Below are the code and all the weights of a small trained network. Each question names an input and a class and asks about switching units off, where a switched-off unit gives its printed mean instead of its output.

import numpy as np


def w(rows, s, z=0):
    codes = np.array(rows[::2]) - 128.0
    scale = np.full(codes.shape[1], s)
    scale[-1] = z or s
    return codes * scale


def norm(h):
    return h / np.sqrt((h * h).mean(-1, keepdims=True) + 1e-5)


def f(y):
    return y / 2 * (1 + np.tanh(0.7978845608 * (y + 0.044715 * y**3)))


def log_softmax(a):
    a = a - a.max(-1, keepdims=True)
    return a - np.log(np.exp(a).sum(-1, keepdims=True))


def net(x, mask):
    res = np.array(x, float).reshape(1, 2) / 4 @ E
    u = 0
    for l in range(2):
        y = f(norm(res) @ A[l][:, :-1].T + A[l][:, -1])
        res = res + np.where(mask[u : u + 7], y, B[l][:, -1]) @ B[l][:, :-1]
        u += 7
    return log_softmax(norm(res)[-1] @ U[:, :-1].T + U[:, -1])


A, B = {}, {}
E = w([
[165,237,254,205,210],'x0',
[1,167,250,150,237],'x1',
],0.0061)
A[0] = w([
[229,158,82,156,226,175],'L0N1',
[120,177,144,150,173,86],'L0N2',
[4,53,169,62,103,44],'L0N3',
[218,170,82,206,127,96],'L0N4',
[150,106,193,96,32,207],'L0N5',
[163,88,82,65,108,4],'L0N6',
[160,51,241,60,128,37],'L0N7',
],0.012,0.0043)
B[0] = w([
[90,201,103,141,43,255],'L0N1',
[173,98,132,102,178,205],'L0N2',
[126,67,61,251,151,219],'L0N3',
[47,97,158,174,56,246],'L0N4',
[136,87,47,67,215,183],'L0N5',
[199,215,139,81,180,197],'L0N6',
[138,171,35,136,211,118],'L0N7',
],0.012,0.0064)
A[1] = w([
[83,141,95,19,80,87],'L1N1',
[173,127,77,6,165,70],'L1N2',
[192,126,133,161,164,107],'L1N3',
[149,183,184,99,160,41],'L1N4',
[84,126,109,203,96,155],'L1N5',
[142,86,205,87,83,2],'L1N6',
[161,149,74,177,50,108],'L1N7',
],0.013,0.0069)
B[1] = w([
[239,220,50,134,221,186],'L1N1',
[150,255,102,74,206,226],'L1N2',
[92,174,189,123,53,157],'L1N3',
[88,110,172,202,201,168],'L1N4',
[77,76,53,80,56,254],'L1N5',
[127,140,56,219,108,111],'L1N6',
[64,107,230,110,43,225],'L1N7',
],0.01,0.0068)
U = w([
[195,215,28,62,205,254],'0',
[60,53,10,192,210,187],'1',
[82,186,143,87,20,254],'2',
[89,187,182,177,230,254],'3',
[197,66,162,51,131,2],'4',
[255,61,141,97,124,2],'5',
[171,75,148,41,138,2],'6',
],0.014,0.0069)

Each question gives the input, the list of numbers given to net, and the class t.
The units are the neurons (one row each of A and B). Each row of codes is followed by its name. A weight is (code - 128) times the scale printed after its matrix; where a second scale follows, it is the last column's (A, B and U).
mask holds one flag per neuron, layer by layer. A switched-off neuron (its flag False) gives its mean, the last column of its row in B, instead of its output. The means were averaged over made-up inputs and are rounded, as every weight is.
A unit's drop is (log p(t) with every unit on - log p(t) with that unit switched off) / (log p(t) with every unit on - log p(t) with every unit switched off).
The circuit of an input: a set's keep is (log p(t) with only the set's units on - log p(t) with every unit switched off) / (log p(t) with every unit on - log p(t) with every unit switched off). Starting from the 12 units with the biggest drops (on a tie, the unit counted first), units are removed one at a time, each time the one whose removal leaves the highest keep (on an exact tie, the one counted first), for as long as the keep stays at least 0.8.
units of the circuit, in order: the units of the circuit, biggest drop first
unit that matters most: the unit with the biggest drop
k most important neurons: the k neurons with the biggest drops, biggest first
top k neurons in layer l: the k neurons of layer l with the biggest drops, biggest first
drop of u: that unit's drop, to one decimal
input [8,0], class 2: unit that matters most	L0N1
input [0,8], class 1: top 2 neurons in layer 0	[L0N3; L0N6]
input [-1,-7], class 0: units of the circuit, in order	[L0N3; L1N1]
input [-1,0], class 0: top 2 neurons in layer 0	[L0N4; L0N6]
input [0,6], class 1: top 2 neurons in layer 0	[L0N3; L0N6]
input [1,1], class 3: 4 most important neurons	[L0N4; L0N3; L0N5; L1N4]
input [-6,1], class 1: 2 most important neurons	[L0N3; L0N1]
input [1,2], class 3: top 2 neurons in layer 0	[L0N4; L0N5]
input [-6,2], class 1: top 2 neurons in layer 0	[L0N3; L0N1]
input [8,-1], class 2: drop of L0N1	0.3
input [0,4], class 1: drop of L0N3	0.8
